Known rows, with every step that occurs:
B S P N: [-275   54  240  186  -49 -258 -177  189 -128 -145   82   21  166  231
 -233   60 -222 -182 -298   90  -55  204  111  -84  128   68 -106 -286
  198 -215    3 -400   97 -246   36 -170  -87    0   44  300 -162  114
  237 -138  -28  -53  -60   73 -109  -81  -83  147  123]
D P R U Y: [  56   46   65  207  -85   99 -120  107 -118 -321  156 -363  -21  297
 -423  -73  -42  -26 -172  149  -63   64   21 -169   88  200  128 -176
  335 -109 -178  -85  185  -87 -146 -243 -208  260  133  129 -135 -130
  -14  -23   -1   -8 -197  -50   74  -28   -6  -41   70]
A U Y G S B: [-160  306  313  -88  113  154  -86  262   -3 -322  -76 -189 -118  255
 -318  -61 -307  -28  -29  262  320  233 -128 -243 -109   94 -139   40
 -100 -179 -127 -257  136  -94 -118   15 -262  109 -131   20  -10  -37
  -48  -30  210   82 -275 -171 -237  378  164 -268    5]
N G Y S P: [-260  134  353 -161 -130 -195 -120  127  -22 -219  178   83 -118  317
 -403  -41 -351  -74 -215   80  -28   67  109  -95 -124  169    0  -19
 -227  -88 -197 -329  392   -2 -100   72   30  101  -82  290 -227   21
   88  -43   45   33 -253    4  -50  -53 -228  -68   -8]
N P V R A U Y B S: [ -23  177  147  -97 -131  156 -162  -55  145 -385  -93 -159   10  351
 -340 -219 -194   28 -127  393   42   78   19 -101  122  168  -17 -170
 -205 -212 -223 -312  155 -118 -230   59  -72  106  -40   73   19  -73
  182 -157  -79   51 -147 -170   52   57  148   29   58]
G U N P V A D Y: [  53  106  357  155 -158   59 -310  118 -234 -317  173 -284 -126  139
 -276  188   55  -86 -339  -35   -1  -49   88 -183  104  -29   23 -211
   44  100 -177 -133  391 -179  -98  -92  -32  -16   55  205  -82 -201
   39  -54 -138  -95 -231  -24  -26  127    5    7  320]
U S P V: [-238  253  245   19 -227 -213  -75    3 -131 -266 -113  178  -55  246
  -87  -27 -265  -81 -259  266  -47  193  -41 -173  155   42  -82  -80
  -84 -175  -20 -378  320  -93  -50  149  -30  -65 -226  268   54  -16
  181 -204  -50 -111  -66   10  -42   98    2  185   52]
N P R A U Y G: [  12   88  193  129 -192  151    8  161   40 -131  -12 -147   89  241
 -526   53 -152  -27 -322   50  -43   53 -124 -116 -101  292   81 -180
  -62 -173 -383 -156  191 -115  -65 -243 -312  172  158   92 -347 -347
 -149 -102  -58  -21 -391    5 -103   80  165  -39   71]
D P R U: [  66   10  -88  147 -150 -272  -74  102 -312 -163  274 -246    1  214
 -268  -21   16 -122 -295   63   66  -30  -38 -178   98    7  160 -191
  280 -204  -65  -60  258  -43   -5 -379  -80    5    6  242  -27  -73
   98  -84 -197  -18   24  -48  -85  -26  -95   18  218]
U N P S B: [-211  298  252   50   21  -88 -321  129   -6 -428   72 -132 -112  290
 -182 -101 -285  -45 -211  267  220  131 -168 -298   71   59 -242   32
  -11 -114   37 -252   -9 -129  -31  140  -55   54 -106  106   87  -93
   16  -92    6  -78  -54 -126 -144  445   67  -94  -79]
V P S B: [-193  228  219   62    3  -83 -360  180  -44 -392   91   -8 -201  288
 -157  -20 -301  -27 -196  248  240  210  -37 -234  104   38 -341    2
   91 -228  161 -352  -46  -67   35  147 -141  114 -266  188  170  -33
   53  -44    9  -92 -143  -53 -184  429  163  -77    0]
R A P N D Y: [ -43  -10  401  280  -23  -26 -445  217 -218 -148  133 -323  -69  204
 -365  285  198 -162 -453   -9   -9  -86   30 -142  169   21  113 -336
  240  -66 -201   23  281 -124  -73 -159 -161   -3  189  310 -145  -78
   66 -109 -215 -149 -234  -57   -1  -32  -87   23  271]
D Y G U N P J: [  25  154  188  174 -251  -97 -123  -34  -92 -192   15  126  128  200
 -345    6 -157  -93 -429   86   80    3 -132 -304   41   60   14 -284
  -83  -60 -191  -10  383 -252    3  -37   -5 -111   95  230 -470 -124
 -183  -99 -116    9  -67   58  -73   50   21  -29  -20]
S P V R: [-114   92   10    6 -320 -125 -178  -53  -43 -200  189  219  -91  143
  -66  -97 -380  -82 -324  153  -49   60  -61 -113   46  112   16 -237
   42 -292  -20 -393  157 -185   54    6 -154  -80 -184  357  149    7
   61  104 -216  -22  -79  102  -96  107  -30  239   88]
D P V A U S: [ -60  167  340   63 -179 -142  116   73 -230 -286 -116  -59   67  324
 -263   63 -193 -156 -269  217  -98  109  -84 -163  106  135  -43  -46
  -29 -144  -83 -275  202  -88  119    3 -215  126 -219    3  -76 -163
  230 -292   47  -66 -186  -61  -50  244   23  -14  221]
B S P R U Y G N D J: [  18   22  133   56 -210   22   -4  226  -78 -231   79  -95    0  380
 -496  105   50 -170 -475   15  -81 -276 -152 -161   53  105  -32 -208
  -31 -199 -149 -116  145 -117   71  -96   34  -80  277  276 -186   14
   -3  -10  136 -136 -256   13   51 -180  -94  158  101]
D A G N: [  54   25  -49   61 -181  -54  -76  270  -92  -57  135  -74  371  191
 -382  330 -164  -77  -88   11 -289   79 -318 -247 -256  136   51  -74
  -42 -246 -106 -132  211 -150   19 -154  -70  -92  124  186 -224  -68
 -172   38  200 -141 -130  -14 -294  241   60  -50  328]
D U Y B S P V R: [-118   81  144  -42 -203  -71 -186  -89   13 -345  107  129 -151  146
 -155 -267 -463  -24 -252  329  -61   35  -82  -61   85  205  -71 -234
  -17 -250 -106 -391  178 -164  -59   91 -179   28 -126  252   73  -57
   99   74 -128   54 -178   86  -23  110   43  269   36]
U N D J: [  41  -19  183   90 -242   60   12  169  -73 -255   56   49 -131  381
 -345  205  108 -206 -521    1  -35 -305 -100 -258  174   39  -41 -194
  -78 -133 -101   49  160 -147  193  -63   46 -235  295  179 -153  -52
   -9   35   16 -207 -175   79  124  -64 -114  252   16]
B S P R: [ -62  118  -33  -24 -314 -173 -140  105  -13 -211  273  -39    0  233
  -70  -17 -254  -87 -261  169   58   13  -42  -88    9   78   34  -16
  -27 -318 -134 -399  199 -221  110 -129  -64   -8  -97  393   48   80
  194 -103  -64  -92  -90   40 -125  -32  -36   28   90]
R A G U: [ -36   90   35   27    2  -68   48  144  -35   27   17 -142  253  159
 -538  142   10   31 -256 -210   30  -18 -155 -193 -115  185   69  -67
  -96 -157 -235 -133  400 -108  -52  -69    6   32   43  141 -180 -138
 -231  -23   47   85 -346 -235 -195  107   36  -95  426]
A D P S: [ -37  142  195  136 -169 -134 -101  121 -247 -191  100 -181  -94  243
 -331  274  -32 -147 -335   98   45    3  110 -233  223  -25 -170   76
   78   87   10 -291  149  -39   56  -51  -46  -32 -190  101   47 -157
  236 -123  -30 -302 -133 -101  -68  257   64  102  110]
N P R A: [  58   74 -132  173 -402  -41 -309   55   71 -134  192 -144  159  408
  -77  124  105  -76 -488  -26   27   48 -172 -122  100  236  190 -223
  -80 -360 -203 -130  151 -199   45 -173   64  -91   52  361   -6  -74
   41  -71 -353 -164  -89 -116  -94  -18  -41   -6  156]
A U Y G: [ -46   38  252   81  -65  186  112  211  -24 -149  -73  -64    7  176
 -588   69 -207  -30 -174   92  -59   89  -31 -117 -103  214  -18 -123
  -32 -126 -323 -169  213  -64  -86 -228 -398  210  118   -3 -378 -344
 -166  -51   69   11 -425   57  -86  131  231  -16   74]
V S P R: [-129  137  -17   68 -284 -235 -188   49   15 -185  301  -37  -62  213
  -79  -12 -270 -145 -379  137   65   26  -65 -114   32  118   53    5
  -23 -334 -115 -415  207 -254  140 -176  -99   60 -172  350   96   85
  130  -73  -39 -110 -131   53 -203   36  -13   77   24]
N G Y B S P R A D: [ 119   97  -13   75 -285  148  -77  133   59 -176  115 -259 -100  355
 -262  280  122 -127 -325  -49  158  -43  235 -165   65   46  -90 -145
 -218 -251 -260 -284  366 -240    7 -131  126  -41  -67  294   25   59
   43   28 -138 -176 -340 -142  -33  -53   23   28  144]
B S P V: [-185  229  163   -1 -233 -206 -105    6 -111 -238  -44  158  -35  227
 -109   -7 -214  -48 -186  242  -11  192    5 -164  158  -38  -79  -82
 -102 -164    5 -433  298  -97  -92   84   43 -118 -172  300  140  -14
  258 -160 -115  -76  -12   22   -4  -10   44  203  127]
Y G U S: [-274  128  271 -108   59  -77  179  177  -57 -236 -178  -21   93  282
 -464  -53 -277   17 -163  232  -31    3  -14 -115   48  220  -65  -21
 -134 -156 -202 -231  310  -59   29  115 -230  135  -57   52 -424  -95
 -135 -193  243   42 -339 -262 -137  249   90 -121  139]
N D A U Y G S P V B: [-283  113  285  123 -132  -31  -83   27  -91 -194  -70   76  -50  138
 -131   90 -231 -125 -201  263  131   96 -179 -387  112  169 -179  -15
 -133 -124  -72 -340  224 -133    9  180 -172   91 -204  115  226 -164
   38  -99  -81  -97 -268  -82  -79   23   40  180  138]
Y G N D: [-112   13   75   80  -25  148   63  392  -63   26   25  -70   57  205
 -524  357   41  -66 -289  170 -182  -63 -137 -285  -13   29 -119 -227
   10 -241 -129    0   78 -102   76  -31 -151 -109  292  359 -264  -34
 -185   44   96 -130 -259 -165  -46   56  -89  -43  174]
U S P R A D Y: [  47  111  333  119 -171   20 -409  148 -131 -343   78 -350 -142  241
 -198  201  102 -159 -356  -75   85  -66  149   -9  126   61   54 -106
  -44  -82 -232 -167  424 -118  -34 -202   -9   43  -84  269  -79  -62
  132 -126 -184 -209 -331  -43  -62   54   -6    3  273]
N D Y G U S P V J: [-111  252  149   78 -222 -115    5  -16 -136 -166 -128  127    7  187
 -205  -11 -143 -207 -441    9  -19   30   -8 -242  109  124 -175 -210
  -36 -204  -44 -234  297 -205   53  118 -126  -37 -104  306  -16 -214
    6 -265   45 -113 -267  167  -47  102   44   83   65]
U Y G S P V R: [-152  153  108  -18 -252  -28 -130  -15   13 -189   95  146  -68  183
 -172 -115 -435  -72 -266  227  -39   81  -39 -110   21  191   21 -222
   -8 -234  -92 -412  187 -175  -23   -6 -272   17 -149  316   58  -16
   17   85  -87   -5 -174   30 -113  111    5  168   33]
N P R U Y: [   8   96   42  234 -123  129 -179   71 -100 -314  160 -351   25  289
 -402 -125  -41   21 -223  170  -25   78  -30 -124   85  224  162 -206
  271 -105 -199 -136  185 -135 -214 -197 -218  270  144  142 -122 -138
  -45   -8  -25   21 -168  -73   49  -54  -29  -74   18]
N G U Y S P V R A J: [-112  -45   23   81 -292  -26 -103   37  180 -146   65  -62  104  307
 -248   59   31 -178 -320  -73  -17   65 -106 -201   -4  144    5 -233
 -154 -266  -92 -224  333 -200 -148   -8   24   31 -178  444   65  -25
 -140   36 -110  -72 -320   53   21   -3  -76  -23  122]
G U N D Y B: [ -82   19  327 -151  130  213 -199  130   21 -297    2 -153 -294  114
 -440  -86  -65  -51 -240  277   89 -159  -36 -276   42   88 -119 -221
  -93 -119 -333  145  338  -47 -194   82 -143   44  123  101 -260  -87
 -145 -104   27   25 -301 -141  -28  248   16   -5   32]
G U S P V A D J: [  51   59  184   65 -395    8   41   61 -193 -364   85   55 -108  360
 -213  158    6 -215 -562 -163   27 -120   46 -147  106   27  -92 -121
 -155 -101  -82 -351  303 -226   99   77  132 -179  -79  139   22  -10
  106   -7   86 -170 -273  126    6   10   41  245  166]
R A U S P: [-185  237  345   42 -154 -222  -26  172  -83 -209 -156   44   15  287
 -271   12 -178 -177 -345   56   -7  182 -110  -22  -28  275  -36   19
 -176 -197 -198 -323  291  -32   78   23  -90  147 -140  206 -153   44
  257 -235  -39  -17 -281  -18  -55   46 -169  -38  142]
V R P N U: [-234  -69  -32  220  -99 -147  -29  174 -202 -120   75  -20   28  119
 -411   84 -123   20 -476  118   57   53  -98 -110   55   72  118 -513
  362 -174 -173 -219  126  -55   66 -266 -263  -94   42  252  -12 -109
  116  144 -211   73 -115 -169  -63  -22  -29  109  100]
B S P R U N G: [-164   28   50  136 -130 -232  -34  229  -12 -138  119   25   38  248
 -527   30 -203  -52 -180  170 -123  -47  -25 -174   80    7  -18 -239
  -13 -149 -144 -116  388  -67   73 -243 -191  213   99  273 -326 -199
   18 -142   38   22 -111  -55  -15  -49  -87  -53   18]
S P R A U Y G: [ -21   57  211  103 -132  107   55  201   57 -120  -39  -91   33  223
 -518   62 -184  -90 -277    8  -40   78  -75  -98 -132  300   -9 -139
  -68 -218 -369 -193  230  -96  -31 -262 -309  219  103  118 -330 -277
 -121  -94  -15  -21 -466   58  -94   50  149    6   97]
D P N U Y B S: [-116   69  214  -70   21  133 -107   99   63 -436  -73 -184  -24  326
 -434 -122 -231   42  -89  446  -16   57   99 -152  145  100  -41 -197
  -25 -130 -195 -235  120  -28 -162  -11 -138   89   60   50 -169  -52
  179 -161   54   40 -164 -150   79   68  192    4    9]
S P R U N: [ -44   35   20  175  -23 -255   52  205  -89 -142  110  -85  -19  268
 -255  -24 -110 -239 -195  169  -16   17   -7 -253   63   84  -66 -173
  127 -187  -95   27  269 -115  108 -377  -69   69  205  255 -159    3
   13  -30 -101  -33  -13  -36   -8  -49 -244   85   96]
D A G U S B: [-154  221  289 -121  125  -60 -117  142   21 -519  -46 -178   18  280
 -266  -86 -353   10  -61  149  152   47 -179 -259  -89  168 -129   57
 -103 -265  -57 -222  213 -161   35  202  -64   47 -146   11 -100  -31
 -145 -154  234   38 -287 -146 -181  504  151 -164  129]
V R P S: [-185   67  -35   63 -168 -266 -168  -16 -151 -140  123  -42  -49  226
 -277   -3 -108 -111 -282  122   94   69   77  -86  168   90  -95  -90
  200 -179  -31 -400  120 -176  -46  -70 -270  108 -210  241  245 -116
  244   25  -77 -181    0 -194 -116  215  -18  158   69]
R A D J: [ 171  -12   43  131 -423  120  -84  107 -109 -296   74  -31 -102  416
 -218  273  216 -213 -561 -241  101 -130   67  -99  143   19    9 -141
 -171 -166 -133 -177  260 -171   86 -140  190 -267   32  133    5  -29
   73   87  -98 -257 -238   97    6  -66   74  242  135]
B S P R A D: [ 126   87  -65  168 -317   86  -90  168   -4 -183   99 -253  -28  340
 -141  336  159 -173 -369 -106  136   57  240  -87  106    0  -52  -86
 -141 -254 -154 -323  294 -248   83 -213  165 -143  -78  342  137   82
  164   12 -200 -241 -265  -85  -23  -84   -8   75  245]
Y S P N: [-323   -2  300  125  -36 -262 -178  174 -122 -142  155   44  100  241
 -277   16 -321 -221 -372   53  -56  214  164  -81   45   69  -99 -286
  175 -187  -23 -339  161 -198  -10 -157  -20  -30  -31  293 -181   82
  171 -122   13  -67 -105   89 -156  -54 -190  143   50]
U Y G N: [-113   27   37   43  -64  168   24  388    1  -73   18  -28  177  243
 -526  138 -236  -21  -58  221 -287  209 -158 -201 -183  178  -90 -154
   54 -226 -210 -143   60  -64  -83 -105 -248  117  231  209 -422  -86
 -262   91  251  -41 -252 -104 -207  163  127 -135  128]

Rows:
[-296    0  204  177  -51 -107 -198  184  -36 -178   77    5   80  201
 -609  -37 -251  -20 -270  138 -122   86   45  -99   99   69  -60 -411
  133 -168 -156 -274  302 -130 -126 -114 -272  290   18  214 -373 -159
   40 -194  122   64 -211    9  -69  -33   25  -12  -52]	R U Y B S P N G
[-173  233  153   -6   59  -29 -166  226   71 -450  -76 -217   42  355
 -227  -44 -313   -8 -185  254  132   81 -270 -217  -80  134 -101  -52
  -71 -362  -83 -203   93  -43   80   26  -78   76 -166  152    7   -6
 -112  -91   97   -6 -255 -243 -200  392  131 -203   91]	P R A G N U S B
[ -96  110  124  -85   12  227 -132   56   47 -333   10 -180 -197  244
 -346 -282 -204  -61 -160  372  137  116   -5 -181   -9  231  -47 -157
  -38 -218 -311 -118  286  -75 -340   12 -246  247  -44   73 -107   35
  -30  -77  130   73 -236 -110  -64  140   35  -61 -143]	G S P R U Y B
[  53   79   89  112 -256   57  -44  105   61 -156   96 -137 -112  378
 -302  269  -10 -190 -349  -82   36  -16  302 -175   64   57 -108 -219
 -184 -164 -164 -251  379 -203   54 -140  176  -89  -56  321   33   21
    4  127 -187 -174 -325 -119   19  -67 -142  136  154]	U N G Y S P V R A D
[ -42  156  200 -174  -40   71  -59  -17  100 -237   -9 -127 -101  312
 -321  -85 -191  -55 -235  238  129 -145 -113 -272 -112  315  -12 -141
 -297 -290 -393 -101  352  -61 -156   20 -131  143  -46   83 -174    6
 -198  -34  -22   30 -331 -165 -138  201   72  -13  -23]	N U S P R A G Y B
[ 155  -80   34  298 -307 -203  -52  181 -229 -122  285 -118  -52  279
 -274  316  -25 -216 -404   92  -58   30 -106 -300 -124  115  268 -177
  154 -130 -260  -54  348 -186   65   18 -214 -190  228  237  -14   64
   79   44 -163 -101  -79   50   35   24 -117   41  171]	V R U N D A P
[-103   84  293   25   64 -113  160  247    2 -164  -39  -43  -14  208
 -453   85 -187 -146 -148  101  -79  -18   84 -300    2   82 -223 -148
  -92  -15 -193 -105  368 -150   79 -110  -25   31  232  202 -311 -117
  -80  -81   64   19 -285 -113    5   66  -52   69  269]	B S P V A D Y G U N
[ -25  159  112  189  -37   62 -121  109  -91 -230   80 -362   67  274
 -426  -71  -94  -58 -150  122   16   92   -6 -104   10  234  129 -103
  174 -111 -194 -205  307 -118 -219 -261 -262  334   44  155  -73  -61
  -12  -36  106   15 -241  -84  -27  -61  -60  -89   84]	A G S P R U Y
[ -57  137   87  -97  -70  116 -181    3   73 -438   22 -245   -5  346
 -336 -258 -186   52  -69  444   62   36   76  -97  133  111   28 -125
 -116 -197 -206 -266  180 -112 -267   -9 -120  152   31  103  -76  -32
  144 -176   21   49  -73 -160   38   34  132  -54  -10]	N P R U Y B S
[ -52  252   14   31 -304  -88   22  -79  -11 -188  -56  218  -24  294
 -143  -80 -226 -209 -265  154  -26   91   48 -341  100  107 -231 -225
 -117 -253  -38 -259  262 -241   12   94  -82   10  -79  259   31 -153
   38 -169   36  -83 -113  195  -11   67   73  100 -103]	U N G Y B S P V J
[   2  118  135   74 -169  -53  -63  -93   26 -282  -26  155  135  247
 -316  -54 -244 -158 -278   39   62  116   11 -213  -30  115 -150 -164
 -184 -252 -123 -306  406 -284  -70   65   -9  113 -164  233 -227   58
  -32 -129   80   48 -237  158    2  -10  111   21   68]	V A G U Y B S P J
[-197  113  296   94  -15 -175  -38  125 -180  -82  139  -98   38  335
 -514   82 -108  -44 -148   95  -27  -95   54 -254   73  209  -25 -291
  102 -108 -167 -222  324 -146  -58  -93 -203  279   88  150 -407  -28
 -143   33   50   67 -236 -145  -78  -44  -95  -62   33]	R U S P N G Y
[ -51   81  235 -105  -56  174 -274  150   18 -367  -21 -218 -238  186
 -304  -49 -114  -96 -338  248  113  -46  -39 -130  -35  124  -83 -198
 -176 -198 -381  -71  364   -4 -172    3  -66   55 -111  170 -146    8
   -9 -114  -23  -56 -352 -154 -141  224   75  -38   47]	G N U S P R A D Y B
[-111   94  176  147   67  -69  124  304  -68  -12   -7 -171  -63  260
 -437  219   61 -214 -336  200   17 -167  -15 -310  122   56 -100 -222
    1 -154 -126   88  260 -125  136 -223 -136  -40  307  366 -176   18
  -21  -65  -23 -101 -194 -179   79  -98 -336   42   93]	Y G S P R U N D
[   3   74  108  107 -227  220   16  101  -56 -302   97 -120 -115  227
 -340  194  -61  -69 -281   31  -20  106  243 -208   65  -38 -202 -194
 -104  -99 -136 -425  349 -271 -101   99  -26   52 -132  203   70  -84
   65  -24   84  -69 -353  -14   52   76  127   57  186]	N G U Y B S P V A D
[ -56   86  116  -15 -189  -56 -128  101   23 -291  207 -142 -118  196
 -201  -98 -250  -50 -305  294   41  -78 -113 -102   42  177  -65  -73
  -34 -275 -241 -284  215 -216   39  -14 -104   61   24  333  -35    7
  147  -98    8  -49 -249   28  -25  -27  -51   75   12]	N D U Y B S P R
[-137  253  -10   93 -336 -149   44  -40 -115 -151  -81  244   65  216
 -178  -53 -225 -154 -395   26  -43  147  -36 -240   97  111 -163 -190
  -33 -235   -5 -334  296 -220   63  171 -114    2 -213  278   26 -199
   41 -233  103  -71 -182  170  -83  111   68   33  -11]	N G U S P V J
[-356   77  317  133  -55 -128 -186   36  -90 -237    4   54  -11  141
 -172  -21 -350  -80 -195  318  -40  122 -169 -313   97  118 -221    0
  -84 -128  -24 -316  207  -76  -62  223  -53  136 -162  221  210 -178
  -27  -39  -22  -79 -226  -81  -98  -11  -35  185  166]	A G N D U Y S P V B
[-200  284  223  -74  120   65 -168  156   -3 -372  -29 -161 -126  277
 -233 -178 -354  -32  -35  312  291  193  -72 -239  -16   77 -119  -85
  -27 -237  -24 -279  149 -108 -169    4 -242   87 -164  118   82    0
  -82   13  123   82 -179 -180 -207  343  144 -151   -2]	P V R U Y G S B
[ -60   34   82  -19    6  370 -113  130  167 -305 -106 -149  -55  252
 -507  -81 -164   40 -218  300  -40   82 -169 -214 -108  274  -30 -242
 -115 -225 -387  -17  212   29 -274   12 -204  183   60   25 -204 -127
 -208   12   92   49 -371 -162  -46  214  189  -65  -47]	R A G N U Y B
[-227  298  256   36   42   27 -319  187   20 -410   49 -183  -40  281
 -324 -105 -331   12 -173  275  135  178 -213 -266  -31  128 -241   10
   14 -133  -29 -305  -54 -105 -129  168 -133  149  -78  105  -19 -128
  -93  -69  129  -55 -168 -149 -200  461  164 -168  -69]	U Y G N P S B
[ -78  270  247   -9  160  -40 -152  218  -34 -327  -15 -287    1  288
 -252   88 -166 -116  -56  169  260   41 -169 -345  -55   52  -79   -5
 -117 -197    4  -87  251 -154  -25  -64  -97  -45  -18  105   69   26
  -46  -63  155  -24 -143 -175 -169  348  -29 -161  120]	R U N D A G S B
